Here is a tiny trained network, its code and every weight. The questions are about switching its units off for an input and a target symbol, where a switched-off unit gives its printed mean instead of its output.

import numpy as np


def w(rows, s, z=0):
    codes = np.array(rows[::2]) - 128.0
    scale = np.full(codes.shape[1], s)
    scale[-1] = z or s
    return codes * scale


def f(y):
    return y / 2 * (1 + np.tanh(0.7978845608 * (y + 0.044715 * y**3)))


def softmax(a):
    e = np.exp(a - a.max(-1, keepdims=True))
    return e / e.sum(-1, keepdims=True)


def log_softmax(a):
    a = a - a.max(-1, keepdims=True)
    return a - np.log(np.exp(a).sum(-1, keepdims=True))


def net(x, mask):
    ids = ['βδεμξπφψ'.index(c) for c in x.split()]
    T = len(ids)
    res = E[ids] + P[:T]
    r = res
    for j in range(2):
        rows = slice(4 * j, 4 * j + 4)
        q, k, v = (r @ M[0][rows].T for M in (Q, K, V))
        z = softmax(np.where(np.tri(T) > 0, q @ k.T / 4**0.5, -1e9)) @ v
        o = O[0][rows]
        res = res + np.where(mask[j], z, o[:, -1]) @ o[:, :-1]
    y = f(res @ A[0][:, :-1].T + A[0][:, -1])
    res = res + np.where(mask[2:10], y, B[0][:, -1]) @ B[0][:, :-1]
    return log_softmax(res[-1] @ U[:, :-1].T + U[:, -1])


Q, K, V, O, A, B = {}, {}, {}, {}, {}, {}
E = w([
[188,42,172,165,144],'β',
[210,184,108,80,141],'δ',
[195,84,126,186,169],'ε',
[166,44,87,65,143],'μ',
[90,27,202,137,181],'ξ',
[57,66,134,59,194],'π',
[118,193,128,158,231],'φ',
[136,236,252,43,148],'ψ',
],0.013)
P = w([
[34,110,66,225,56],'0',
[75,103,103,165,112],'1',
[100,93,103,151,141],'2',
[119,92,127,122,154],'3',
[135,91,128,110,174],'4',
[149,86,140,101,188],'5',
[162,83,147,88,201],'6',
[170,81,155,76,212],'7',
[182,79,157,72,225],'8',
[191,75,166,64,233],'9',
[199,76,167,49,243],'10',
[207,71,177,53,254],'11',
[214,69,187,40,255],'12',
],0.01)
Q[0] = w([
[143,164,103,3,207],'head 1',
[68,62,76,110,86],'head 1',
[123,182,85,154,45],'head 1',
[136,140,101,108,128],'head 1',
[179,133,48,164,21],'head 2',
[49,133,52,190,98],'head 2',
[62,167,169,128,49],'head 2',
[117,175,128,121,168],'head 2',
],0.017)
K[0] = w([
[198,93,198,130,208],'head 1',
[80,210,128,213,104],'head 1',
[93,115,116,188,4],'head 1',
[145,111,151,151,100],'head 1',
[26,132,118,174,94],'head 2',
[97,165,123,133,11],'head 2',
[124,121,76,196,40],'head 2',
[189,100,179,125,116],'head 2',
],0.014)
V[0] = w([
[185,153,248,212,113],'head 1',
[112,16,183,132,95],'head 1',
[159,76,108,191,146],'head 1',
[127,161,182,226,146],'head 1',
[48,169,162,177,217],'head 2',
[184,215,87,122,77],'head 2',
[115,114,70,106,156],'head 2',
[229,112,68,182,174],'head 2',
],0.012)
O[0] = w([
[83,129,223,170,116,138],'head 1',
[117,119,127,108,8,190],'head 1',
[83,145,92,166,82,157],'head 1',
[42,93,182,175,169,116],'head 1',
[60,229,138,43,189,172],'head 2',
[186,128,164,177,161,2],'head 2',
[114,76,64,101,209,150],'head 2',
[80,165,58,228,168,184],'head 2',
],0.012,0.0098)
A[0] = w([
[171,142,174,255,116,132],'neuron 1',
[76,164,132,36,122,2],'neuron 2',
[151,64,101,233,93,35],'neuron 3',
[95,10,167,94,119,72],'neuron 4',
[59,160,123,142,101,89],'neuron 5',
[69,124,152,180,55,5],'neuron 6',
[53,57,133,90,199,28],'neuron 7',
[200,161,205,101,169,38],'neuron 8',
],0.008,0.0081)
B[0] = w([
[62,1,131,31,158,164],'neuron 1',
[149,18,74,162,180,255],'neuron 2',
[236,236,121,76,166,183],'neuron 3',
[156,231,109,163,109,218],'neuron 4',
[177,77,120,122,94,210],'neuron 5',
[242,158,231,187,190,167],'neuron 6',
[162,224,121,170,93,249],'neuron 7',
[150,123,68,188,70,185],'neuron 8',
],0.0083,0.006)
U = w([
[74,93,127,174,42,207],'β',
[137,2,129,197,193,131],'δ',
[50,128,98,155,153,147],'ε',
[173,160,77,158,99,1],'μ',
[52,76,117,64,99,78],'ξ',
[137,86,138,72,158,14],'π',
[118,172,212,28,155,253],'φ',
[183,160,171,102,130,81],'ψ',
],0.0078,0.0049)

Each question gives the input, a string of symbols that net reads in full, and the target symbol t.
The units are the heads (4 rows each of Q, K, V and O) and the neurons (one row each of A and B). Each row of codes is followed by its name. A weight is (code - 128) times the scale printed after its matrix; where a second scale follows, it is the last column's (O, A, B and U).
mask holds one flag per unit, heads first, then neurons. A switched-off unit (its flag False) gives its mean, the last column of its rows in O or B, instead of its output. The means were averaged over made-up inputs and are rounded, as every weight is.
A unit's drop is (log p(t) with every unit on - log p(t) with that unit switched off) / (log p(t) with every unit on - log p(t) with every unit switched off).
The circuit of an input: a set's keep is (log p(t) with only the set's units on - log p(t) with every unit switched off) / (log p(t) with every unit on - log p(t) with every unit switched off). Starting from all 10 units, units are removed one at a time, each time the one whose removal leaves the highest keep (on an exact tie, the one counted first), for as long as the keep stays at least 0.8.
units of the circuit, in order: the units of the circuit, biggest drop first
unit that matters most: the unit with the biggest drop
top k neurons: the k neurons with the biggest drops, biggest first
heads that matter: for each layer, one digit per head in row order, 1 if its drop is at least 0.15 and else 0, layers parted by /
input μ μ δ ε β ξ ε ψ δ π δ φ β, target ε: units of the circuit, in order => head 2
input ξ ψ ψ δ ξ, target δ: top 2 neurons => neuron 1; neuron 3
input μ φ π φ β δ ε φ φ δ φ β π, target ε: units of the circuit, in order => head 2; neuron 7
input φ μ β ψ ξ ψ ξ μ ψ ε μ ε ε, target μ: top 2 neurons => neuron 3; neuron 2
input ε δ δ ξ μ β ξ δ, target ξ: top 2 neurons => neuron 7; neuron 4
input ε ε ξ φ ψ β β, target φ: units of the circuit, in order => neuron 2; head 1
input μ ξ ξ β δ μ δ β δ ξ ξ μ β, target μ: top 2 neurons => neuron 3; neuron 1
input β β ε, target δ: units of the circuit, in order => neuron 6; head 2; head 1; neuron 1
input β π δ π φ π μ ε ε δ μ β μ, target μ: units of the circuit, in order => head 2; neuron 3; head 1
input β β ξ ξ ψ ξ β, target φ: units of the circuit, in order => head 1; head 2
input ε β ξ ε, target β: heads that matter => 10
input φ ξ β ξ β μ ξ ψ δ ψ, target δ: units of the circuit, in order => head 2; head 1; neuron 8
input φ ε ξ ξ ε ξ ε ξ ξ φ φ φ π, target ε: top 2 neurons => neuron 2; neuron 7
input μ ψ φ μ, target φ: units of the circuit, in order => head 2; head 1; neuron 2
input ε π ε β π μ, target ξ: units of the circuit, in order => head 1; head 2
input ψ δ β, target δ: units of the circuit, in order => head 1
input β ξ π β ε μ β φ β, target ε: units of the circuit, in order => head 2; head 1
input δ β β μ ε δ ε, target δ: top 3 neurons => neuron 1; neuron 7; neuron 4
input μ φ ξ ε ψ ε β δ, target β: heads that matter => 10
input β π π β, target ξ: heads that matter => 11
input ψ φ β ψ ε π π β, target ξ: unit that matters most => head 1
input μ ξ ξ π μ ε β φ ψ ε, target φ: heads that matter => 01
input ψ π ψ ξ δ δ φ φ δ μ ψ β, target ψ: top 2 neurons => neuron 8; neuron 2
input π β δ π μ φ ξ ξ ε, target ξ: heads that matter => 01
input δ φ ξ π β μ ξ ξ π δ ε ξ μ, target β: heads that matter => 11
input π φ δ, target φ: top 2 neurons => neuron 8; neuron 5
input ε ε φ ξ, target ε: top neuron => neuron 7
